[[ 34 -21  28 -87  30  33 -67 -12 -48  34 -24  25  34  62 -40  39]
 [ 23   4  -6  -4  36 -19   9  -1 -37  36 -30  10  -3  16 -27  33]
 [ 23  22 -16  12  12 -11  18 -25 -25  -4 -27 -15  -9  27 -32  62]
 [ 23  22 -15   9  11  -8  15 -27 -25  -7 -26 -17  -7  30 -33  64]
 [ 27  26 -12  -3  -6  12  -1 -45 -20 -33 -23 -28   0  50 -41  84]] → 34

[[-61 -12  10 -20  47 -43  26  90  -8]
 [-25  -5   4  -8  19 -18  11  37  -3]
 [  1   0   0   0  -1   1   0  -1   0]
 [-64 -13  10 -21  49 -46  27  94  -8]
 [-13  -3   2  -4  10  -9   5  19  -2]
 [  6   1  -1   2  -5   4  -3  -9   1]
 [ 62  12 -10  20 -47  44 -26 -91   8]
 [  3   1   0   1  -2   2  -1  -4   0]
 [-12  -2   2  -4   9  -9   5  18  -2]
 [-64 -13  10 -21  49 -46  27  94  -8]
 [ 64  13 -10  21 -48  45 -27 -93   8]] → -61

[[-34  20 -12 -23 -58  -1  19  19  32  31  -7  -9 -19  -2   0  50]
 [ 12 -20 -17  -8  57 -27   7 -75 -19 -28  19  40  41  22 -34  25]
 [ -9  11  22   7 -19 -25 -22  28 -17  11 -28   6  -2 -26  -9 -19]
 [  5 -22   3 -42   9 -10  14  -9   8  -1 -27 -34   5 -16 -12  23]
 [-14  60 -13 -13  -2 -14 -53   2 -18  67  -9   1   7 -12 -13 -21]
 [-36   0  -2 -17 -16 -28  -8   1  -3  19 -29   3  -5  -3 -23  31]
 [  9   3  -4 -21  12  -6  -8  -8 -11  11   1  -6  17  -4  -8  -7]
 [ 19 -33  62  47 -14 -28  14  21  -6 -73 -11  51 -14 -11  -4   0]
 [-47  -1 -14 -68 -25  -1  -8  18  15  54 -37 -50 -28  10 -14  49]
 [ -1  12   7  -8 -16  -8  -2   6   6   8  -4   6  -3  -6  -5  12]] → -34

[[ 27 -72 -15 -10 -24 -38   4  10  -5   8 -44  16  22   8]
 [-18  46  36  55  36   3 -18  24 -34  -1  30   1  10 -10]
 [-17  47  36  54  35   4 -16  25 -33  -4  30   2  10  -9]
 [  0   3 -47 -62  27   9  33  24  -1   4 -39 -27   2 -18]
 [-20  44  37  55  37   1 -21  22 -33   0  30   0   9 -10]
 [ -6   9  26  32  -8 -21 -45 -65  11   4   8 -17 -48   8]
 [ 11  -4 -45 -58  23  -1  32  25  -8   0 -51 -27  -2 -16]] → 27

[[ 18  21 -37  -2 -50 -15  16  57 -24]
 [ 30  -7 -27  -4 -32   2  13 -13  57]
 [ 13  -6 -15  48   5 -28   7  10 -38]
 [ 15   8 -32  28  23   8  -3  49  64]
 [ 38  15 -34  27  12  10  16 -32  29]
 [ 30 -21 -34  24  33  18 -10  34  81]] → 18

[[  8   3 -29  31   0 -17   8 -21   5  28  18 -18   7]
 [ 15  -8 -22 -35  -9  26 -13   7 -66 -76 -36  29  48]
 [ 42   9 -28  53  -8 -45  -9 -65 -71  15  -7 -19  57]
 [-15 -11  77 -55 -10  10 -33  17 -25 -50 -49  23 -14]
 [-29 -28   0  -7 -28 -26 -21 -28  24  11 -13 -34 -29]
 [-25 -20  27 -21 -20 -14 -22 -11  13  -4 -21 -15 -27]
 [ 15  22 -21  13  26  27  30  31  12   8  30  21  11]
 [-62 -48 -41 -92 -27  59  -8  55  53 -76 -21  10 -38]
 [ 11  -2 -32  28  -8 -23   0 -33 -15  16   6 -20  19]
 [-27 -43 -78  -9 -42 -16 -15 -37  10 -15 -11 -42   0]] → 8

[[ 17  25  24  18  17  13  14  23  15  23  17  17  18  15]
 [ 39  -7  -4  21  41  12  12   0  10   0  40  39   6  10]
 [-30  19   5 -30 -29  63  63  -6  65  -5 -30 -30  74  67]
 [ 50  11  18  41  51 -10 -10  24 -11  24  51  51 -15 -12]
 [ 69  -5   6  50  70 -18 -18  17 -21  15  70  69 -29 -22]
 [ 22  32  32  25  21   5   5  32   6  32  22  22  10   6]
 [ 16   7   5   8  18  25  25   4  25   4  17  17  26  25]
 [-23  49  37  -8 -24  38  38  27  42  28 -23 -23  54  43]
 [ 27  -2  -1  13  29  21  21   0  19   0  28  28  17  19]
 [ 12  17  15  10  13  22  22  14  23  14  12  12  26  23]
 [ 58  17  25  51  58 -20 -20  32 -22  31  59  59 -26 -22]] → 17

[[-45  23  -5  32   0   7   0 -38]
 [-68  38 -29  12 -38  49 -34  25]
 [-38   4  17  18 -13  22  -3 -41]
 [ 22 -29  11 -25  -8   2  -1  16]
 [-44  14   7  26  -7  16  -3 -41]
 [-69 -33 -19 -12 -49  38 -29   6]
 [ 15 -29  16 -25 -15  13  -6  14]
 [-73   1 -25  -1 -48  48 -34  16]
 [ 27 -25   4 -22  -1  -8   2  18]] → -45
---
[-74 -68 -77  82] | -77

[[ 31  90  -4  56  32   2 -15]
 [ 25  12  43  37  31 -30  -8]
 [-54  23 -47  -3 -38  -1  24]] | 2

[[-22 -17  12 -25  72]
 [ 75  81  39  -7  32]
 [-57 -43  13   5  77]] | -25

[18  5 12 85] | 12

[[  8   6  46 -19 -55 -28]
 [ -2 -15  74 -72 -68 -87]] | -55

[[ 15   5   7  -2  70 -49]
 [ -2 -16  -7  -9  59 -43]] | 70

[ -7  39 -26  32  71 -14  22] | -14

[ -7 -37 -76  36 -63] | 36

[ 41 -26 -73  30 -18  77] | -18

[ -8  -6 -39  92 -59  29] | -59
---
[160.0, -93.7, 23.9, -123.5, 117.8, 153.1, -53.6] Out: 160.0
[-11.607, 3.619, -0.220, -7.656, 14.202, 0.927] Out: -11.607
[6.195, -7.497, -10.703, 11.140] Out: 6.195
[-0.143, 0.029, 0.105, 0.108] Out: -0.143
[11.25, 9.09, 11.73, -19.68, 17.16, 9.49] Out: 11.25
[17.7, -16.4, -13.0, -11.0, -15.6] Out: 17.7
[139.4, 3.3, 42.9, -173.9] Out: 139.4
[201.03, 12.22, -36.35, -189.62, 40.06, -137.32, -123.91] Out: 201.03
